Below is a small trained network, with its code and all its weights. Each question gives an input and a class and asks what happens when units are switched off, that is, made to give their printed mean instead of their output.

import numpy as np


def w(rows, s, z=0):
    codes = np.array(rows[::2]) - 128.0
    scale = np.full(codes.shape[1], s)
    scale[-1] = z or s
    return codes * scale


def norm(h):
    return h / np.sqrt((h * h).mean(-1, keepdims=True) + 1e-5)


def f(y):
    return np.maximum(y, 0)


def log_softmax(a):
    a = a - a.max(-1, keepdims=True)
    return a - np.log(np.exp(a).sum(-1, keepdims=True))


def net(x, mask):
    res = np.array(x, float).reshape(1, 8) / 4 @ E
    u = 0
    for l in range(4):
        y = f(norm(res) @ A[l][:, :-1].T + A[l][:, -1])
        res = res + np.where(mask[u : u + 10], y, B[l][:, -1]) @ B[l][:, :-1]
        u += 10
    return log_softmax(norm(res)[-1] @ U[:, :-1].T + U[:, -1])


A, B = {}, {}
E = w([
[128,129,129,129,127,129,128,127],'x0',
[246,235,129,43,151,73,148,102],'x1',
[145,162,142,213,87,114,121,104],'x2',
[169,79,143,81,93,142,11,85],'x3',
[129,127,128,127,129,127,128,129],'x4',
[91,142,215,154,212,2,60,163],'x5',
[74,223,144,131,180,200,101,108],'x6',
[235,83,254,176,169,213,160,219],'x7',
],0.0069)
A[0] = w([
[180,156,122,248,76,116,82,78,37],'0.n0',
[135,160,117,114,134,174,123,107,170],'0.n1',
[201,169,122,130,132,103,124,87,59],'0.n2',
[172,118,90,113,73,173,14,119,65],'0.n3',
[91,91,131,145,123,161,116,114,15],'0.n4',
[117,49,89,33,227,155,127,140,95],'0.n5',
[99,197,164,143,159,182,74,93,46],'0.n6',
[157,124,148,114,90,189,159,144,148],'0.n7',
[164,74,122,133,105,99,146,112,4],'0.n8',
[150,104,172,138,140,103,48,125,145],'0.n9',
],0.011,0.0048)
B[0] = w([
[63,238,247,149,3,146,107,136,211],'0.n0',
[138,105,72,86,143,171,125,174,226],'0.n1',
[170,191,116,56,135,114,140,159,217],'0.n2',
[103,56,185,51,161,138,216,16,234],'0.n3',
[86,54,108,106,141,163,111,177,161],'0.n4',
[98,244,241,174,9,134,103,114,226],'0.n5',
[59,139,76,71,206,217,102,201,203],'0.n6',
[184,146,99,216,141,164,109,42,254],'0.n7',
[167,69,83,119,90,105,125,199,154],'0.n8',
[124,91,177,89,197,112,135,87,240],'0.n9',
],0.011,0.0046)
A[1] = w([
[155,105,162,150,55,86,146,72,153],'1.n0',
[176,107,162,192,169,126,124,127,57],'1.n1',
[75,44,105,186,121,136,100,128,48],'1.n2',
[129,136,78,115,129,174,48,157,1],'1.n3',
[100,154,111,192,191,74,236,111,23],'1.n4',
[214,18,112,118,25,16,137,188,90],'1.n5',
[45,125,69,95,143,21,104,82,101],'1.n6',
[119,186,92,170,120,160,208,176,93],'1.n7',
[83,154,91,162,104,111,231,170,85],'1.n8',
[89,140,8,126,74,106,131,49,114],'1.n9',
],0.011,0.0032)
B[1] = w([
[46,175,103,106,202,198,135,133,245],'1.n0',
[178,145,161,178,159,164,66,105,191],'1.n1',
[194,115,66,28,58,84,50,181,196],'1.n2',
[75,149,118,141,170,155,168,134,159],'1.n3',
[125,59,169,38,149,105,176,93,198],'1.n4',
[7,193,91,63,226,234,171,197,207],'1.n5',
[186,173,182,172,180,186,24,120,255],'1.n6',
[103,77,193,36,144,133,147,37,245],'1.n7',
[86,80,182,58,134,137,148,90,215],'1.n8',
[226,163,139,219,109,213,44,69,254],'1.n9',
],0.011,0.005)
A[2] = w([
[90,134,163,179,168,10,97,157,38],'2.n0',
[131,207,158,89,72,182,140,186,129],'2.n1',
[156,105,25,176,52,154,203,95,54],'2.n2',
[171,73,176,199,166,159,173,192,69],'2.n3',
[95,133,151,143,119,90,232,122,116],'2.n4',
[129,113,79,133,93,106,62,172,8],'2.n5',
[83,37,143,156,101,126,107,104,53],'2.n6',
[86,42,92,148,101,136,63,139,184],'2.n7',
[127,96,118,99,87,75,135,82,3],'2.n8',
[68,84,168,174,93,171,96,157,142],'2.n9',
],0.012,0.0015)
B[2] = w([
[85,8,60,180,106,79,113,122,161],'2.n0',
[78,154,67,200,64,78,170,134,255],'2.n1',
[137,14,35,217,92,122,203,73,152],'2.n2',
[184,207,167,120,143,191,39,99,176],'2.n3',
[107,105,148,80,119,121,33,107,146],'2.n4',
[172,174,124,101,139,96,123,86,137],'2.n5',
[177,130,156,72,143,82,145,144,161],'2.n6',
[190,222,150,102,166,110,204,134,170],'2.n7',
[144,155,168,135,130,162,139,93,134],'2.n8',
[140,203,57,97,106,81,142,97,208],'2.n9',
],0.013,0.0076)
A[3] = w([
[118,92,145,113,88,181,153,107,23],'3.n0',
[81,165,165,126,149,83,108,159,111],'3.n1',
[118,88,131,149,191,70,88,190,73],'3.n2',
[83,144,77,133,174,166,115,163,78],'3.n3',
[95,157,188,133,7,115,115,141,141],'3.n4',
[94,129,145,72,147,139,137,69,142],'3.n5',
[137,129,130,149,48,148,174,127,195],'3.n6',
[126,95,139,164,197,84,108,137,5],'3.n7',
[225,188,65,79,116,30,161,150,36],'3.n8',
[187,141,168,171,126,178,139,197,40],'3.n9',
],0.015,0.0011)
B[3] = w([
[80,93,97,128,222,75,110,124,181],'3.n0',
[135,46,51,188,123,153,168,69,189],'3.n1',
[102,92,17,190,159,145,210,11,162],'3.n2',
[132,140,125,138,68,185,154,231,181],'3.n3',
[122,124,205,203,158,46,119,192,183],'3.n4',
[160,83,208,99,71,104,169,190,244],'3.n5',
[90,46,106,187,199,55,76,167,184],'3.n6',
[145,65,52,145,73,162,187,74,158],'3.n7',
[232,159,49,51,152,27,91,211,177],'3.n8',
[84,166,127,121,22,123,16,97,159],'3.n9',
],0.012,0.011)
U = w([
[111,38,31,171,150,158,142,57,250],'0',
[130,56,238,11,133,118,156,97,146],'1',
[177,213,154,166,101,198,2,109,61],'2',
[21,153,67,97,110,209,189,245,86],'3',
[200,155,53,58,130,23,117,187,118],'4',
[48,135,164,218,93,19,116,147,95],'5',
],0.0098,0.0025)

Each question gives the input, the list of numbers given to net, and the class t.
The units are the neurons (one row each of A and B). Each row of codes is followed by its name. A weight is (code - 128) times the scale printed after its matrix; where a second scale follows, it is the last column's (A, B and U).
mask holds one flag per neuron, layer by layer. A switched-off neuron (its flag False) gives its mean, the last column of its row in B, instead of its output. The means were averaged over made-up inputs and are rounded, as every weight is.
A unit's drop is (log p(t) with every unit on - log p(t) with that unit switched off) / (log p(t) with every unit on - log p(t) with every unit switched off).
The circuit of an input: a set's keep is (log p(t) with only the set's units on - log p(t) with every unit switched off) / (log p(t) with every unit on - log p(t) with every unit switched off). Starting from the 12 units with the biggest drops (on a tie, the unit counted first), units are removed one at a time, each time the one whose removal leaves the highest keep (on an exact tie, the one counted first), for as long as the keep stays at least 0.8.
units of the circuit, in order: the units of the circuit, biggest drop first
top k neurons: the k neurons with the biggest drops, biggest first
k most important neurons of layer l: the k neurons of layer l with the biggest drops, biggest first
input [-7,-7,1,-3,6,7,3,4], class 0: top 3 neurons : 2.n0, 0.n9, 3.n2
input [4,-8,-2,6,5,-2,1,-6], class 4: top 4 neurons : 0.n4, 2.n7, 1.n2, 3.n8
input [2,2,7,5,5,0,7,-3], class 3: units of the circuit, in order : 0.n6
input [-8,6,2,-2,2,-8,0,6], class 0: units of the circuit, in order : 2.n2, 0.n7, 1.n6
input [-4,-8,7,5,-4,5,-5,7], class 4: top 2 neurons : 2.n9, 1.n2
input [6,6,-2,-1,-6,-7,1,-3], class 0: top 2 neurons : 2.n2, 1.n9
input [4,1,-8,5,-2,-1,7,-7], class 5: units of the circuit, in order : 0.n5, 3.n4
input [2,-2,-1,8,6,0,-5,-6], class 1: units of the circuit, in order : 0.n3, 3.n5
input [-3,-1,-4,1,-6,-2,3,5], class 2: 2 most important neurons of layer 1 : 1.n1, 1.n2
input [-6,3,7,0,-4,-5,-2,5], class 5: units of the circuit, in order : 0.n0, 3.n4
input [-5,7,-7,4,3,-8,-6,6], class 0: top 2 neurons : 0.n7, 2.n2
input [8,5,-5,-3,7,4,5,4], class 3: units of the circuit, in order : 0.n6, 3.n3
input [7,5,-3,5,5,-5,6,-3], class 3: top 2 neurons : 0.n6, 0.n1
input [-4,-4,-4,-1,-7,4,-2,8], class 2: units of the circuit, in order : 2.n3
input [2,-2,-2,-7,4,-8,8,7], class 0: top 4 neurons : 0.n7, 1.n6, 2.n2, 1.n5
input [8,-2,2,-4,-8,-1,2,-6], class 2: top 2 neurons : 1.n9, 1.n6
input [4,3,3,-6,-2,3,-7,8], class 2: top 2 neurons : 2.n3, 1.n1
input [-1,-1,-2,6,7,7,6,0], class 0: top 3 neurons : 0.n9, 3.n2, 1.n7
input [1,-5,3,-4,8,-1,-5,2], class 3: top 2 neurons : 1.n5, 0.n6
input [-5,-7,-7,-4,-8,1,5,-6], class 4: 2 most important neurons of layer 1 : 1.n2, 1.n0
input [-7,-5,7,4,-3,0,-7,-2], class 3: units of the circuit, in order : 1.n5
input [-2,2,7,7,-1,6,2,-5], class 1: 3 most important neurons of layer 0 : 0.n9, 0.n3, 0.n5
input [7,3,8,-3,8,-1,-7,3], class 5: top 3 neurons : 0.n0, 3.n4, 2.n1
